Below are the code and all the weights of a small trained network. Each question names an input and a class and asks about switching units off, where a switched-off unit gives its printed mean instead of its output.

import numpy as np


def w(rows, s, z=0):
    codes = np.array(rows[::2]) - 128.0
    scale = np.full(codes.shape[1], s)
    scale[-1] = z or s
    return codes * scale


def norm(h):
    return h / np.sqrt((h * h).mean(-1, keepdims=True) + 1e-5)


def f(y):
    return np.maximum(y, 0)


def log_softmax(a):
    a = a - a.max(-1, keepdims=True)
    return a - np.log(np.exp(a).sum(-1, keepdims=True))


def net(x, mask):
    res = np.array(x, float).reshape(1, 4) / 4 @ E
    u = 0
    for l in range(2):
        y = f(norm(res) @ A[l][:, :-1].T + A[l][:, -1])
        res = res + np.where(mask[u : u + 12], y, B[l][:, -1]) @ B[l][:, :-1]
        u += 12
    return log_softmax(norm(res)[-1] @ U[:, :-1].T + U[:, -1])


A, B = {}, {}
E = w([
[183,146,101,150,21,149,223,115,122],'x0',
[32,241,117,234,92,119,122,108,60],'x1',
[147,113,224,231,164,67,169,7,176],'x2',
[127,127,130,128,127,131,126,125,126],'x3',
],0.0012)
A[0] = w([
[57,140,172,122,172,131,85,175,113,40],'0.n1',
[96,123,192,150,231,125,81,110,169,99],'0.n2',
[165,98,148,142,164,123,148,27,184,84],'0.n3',
[127,138,95,131,137,134,180,168,85,44],'0.n4',
[83,209,151,207,123,122,131,122,108,66],'0.n5',
[192,113,94,144,5,133,230,120,100,188],'0.n6',
[166,84,68,17,113,177,112,215,129,175],'0.n7',
[188,126,121,149,71,153,172,71,125,54],'0.n8',
[178,71,195,141,166,69,184,36,209,82],'0.n9',
[27,218,78,155,97,137,125,159,47,91],'0.n10',
[87,144,104,87,177,173,49,143,79,81],'0.n11',
[81,158,243,217,107,64,154,61,99,10],'0.n12',
],0.0022,0.0014)
B[0] = w([
[139,67,115,193,96,115,161,136,167,151],'0.n1',
[165,173,103,64,126,147,72,89,75,181],'0.n2',
[122,132,185,99,82,93,107,184,100,178],'0.n3',
[110,142,137,71,131,144,81,112,171,142],'0.n4',
[109,127,54,66,159,121,116,105,171,183],'0.n5',
[154,168,132,129,44,216,181,154,182,229],'0.n6',
[112,137,80,142,183,97,167,11,175,252],'0.n7',
[61,104,129,168,141,117,155,182,163,160],'0.n8',
[118,95,167,152,69,112,127,234,87,208],'0.n9',
[134,150,243,122,84,127,53,189,110,213],'0.n10',
[119,45,142,184,74,84,150,143,185,173],'0.n11',
[163,129,4,95,185,130,122,57,172,196],'0.n12',
],0.0025,0.0031)
A[1] = w([
[113,64,62,79,166,191,173,99,178,77],'1.n1',
[134,47,115,87,138,104,146,140,145,71],'1.n2',
[140,170,159,156,103,161,145,119,99,51],'1.n3',
[129,174,73,141,149,145,229,61,161,41],'1.n4',
[52,105,52,113,170,119,76,113,137,180],'1.n5',
[102,112,75,114,254,98,106,42,135,56],'1.n6',
[131,82,212,107,205,101,85,156,39,3],'1.n7',
[153,167,148,170,76,238,211,163,102,30],'1.n8',
[39,157,139,243,118,97,96,139,112,201],'1.n9',
[65,121,128,118,187,106,58,182,92,79],'1.n10',
[188,75,157,103,155,115,179,72,163,123],'1.n11',
[188,134,128,120,117,152,167,147,146,118],'1.n12',
],0.003,0.0011)
B[1] = w([
[154,168,124,218,148,99,139,53,131,241],'1.n1',
[114,160,117,161,166,108,102,90,94,206],'1.n2',
[90,152,101,85,184,129,93,134,125,161],'1.n3',
[253,75,84,39,102,169,117,79,172,226],'1.n4',
[87,102,189,188,135,104,162,150,90,239],'1.n5',
[37,176,99,171,182,80,136,152,56,250],'1.n6',
[236,193,98,12,85,153,74,67,88,183],'1.n7',
[77,121,136,121,254,59,45,121,77,238],'1.n8',
[176,54,112,96,140,164,187,129,169,236],'1.n9',
[182,80,186,169,90,138,235,161,176,198],'1.n10',
[76,173,132,130,102,162,103,173,97,232],'1.n11',
[92,76,152,163,103,157,140,145,137,195],'1.n12',
],0.0029,0.0023)
U = w([
[43,137,96,207,254,39,132,70,66,193],'0',
[106,35,239,179,54,138,185,250,157,196],'1',
[210,129,33,103,105,193,172,29,215,157],'2',
[23,244,108,59,79,202,38,206,113,9],'3',
[222,135,211,6,123,74,24,113,43,12],'4',
],0.0077,0.0013)

Each question gives the input, the list of numbers given to net, and the class t.
The units are the neurons (one row each of A and B). Each row of codes is followed by its name. A weight is (code - 128) times the scale printed after its matrix; where a second scale follows, it is the last column's (A, B and U).
mask holds one flag per neuron, layer by layer. A switched-off neuron (its flag False) gives its mean, the last column of its row in B, instead of its output. The means were averaged over made-up inputs and are rounded, as every weight is.
A unit's drop is (log p(t) with every unit on - log p(t) with that unit switched off) / (log p(t) with every unit on - log p(t) with every unit switched off).
The circuit of an input: a set's keep is (log p(t) with only the set's units on - log p(t) with every unit switched off) / (log p(t) with every unit on - log p(t) with every unit switched off). Starting from the 12 units with the biggest drops (on a tie, the unit counted first), units are removed one at a time, each time the one whose removal leaves the highest keep (on an exact tie, the one counted first), for as long as the keep stays at least 0.8.
circuit, biggest first: the units of the circuit, biggest drop first
k most important neurons: the k neurons with the biggest drops, biggest first
k most important neurons of layer l: the k neurons of layer l with the biggest drops, biggest first
drop of u: that unit's drop, to one decimal
input [2,1,8,-8], class 2: circuit, biggest first => [0.n12, 1.n4]
input [3,2,7,-5], class 2: circuit, biggest first => [0.n12, 1.n4]
input [4,0,-7,-7], class 2: circuit, biggest first => [0.n7]
input [-8,-3,2,-8], class 4: circuit, biggest first => [1.n7, 0.n7]
input [1,-4,-8,3], class 2: 2 most important neurons => [1.n8, 1.n4]
input [5,5,1,5], class 2: 3 most important neurons of layer 1 => [1.n4, 1.n6, 1.n11]
input [-4,1,-3,-7], class 1: 2 most important neurons => [0.n12, 0.n10]
input [1,5,3,-6], class 2: 3 most important neurons => [1.n4, 1.n8, 0.n7]
input [-5,0,-6,7], class 0: 2 most important neurons of layer 0 => [0.n7, 0.n9]
input [8,7,-1,6], class 3: 2 most important neurons of layer 0 => [0.n10, 0.n7]
input [-1,-1,6,-6], class 4: 2 most important neurons of layer 0 => [0.n9, 0.n7]
input [-1,1,-7,-8], class 1: 2 most important neurons of layer 0 => [0.n10, 0.n12]
input [-2,-8,6,3], class 4: 2 most important neurons => [1.n7, 0.n6]
input [5,2,5,4], class 2: circuit, biggest first => [1.n4]
input [-1,-4,1,2], class 4: 2 most important neurons => [0.n9, 0.n6]
input [-1,-5,-2,-2], class 0: drop of 0.n6 => 0.1
input [-4,-2,-7,6], class 0: drop of 0.n7 => 0.5
input [-2,-6,-8,-2], class 0: drop of 0.n7 => 0.3
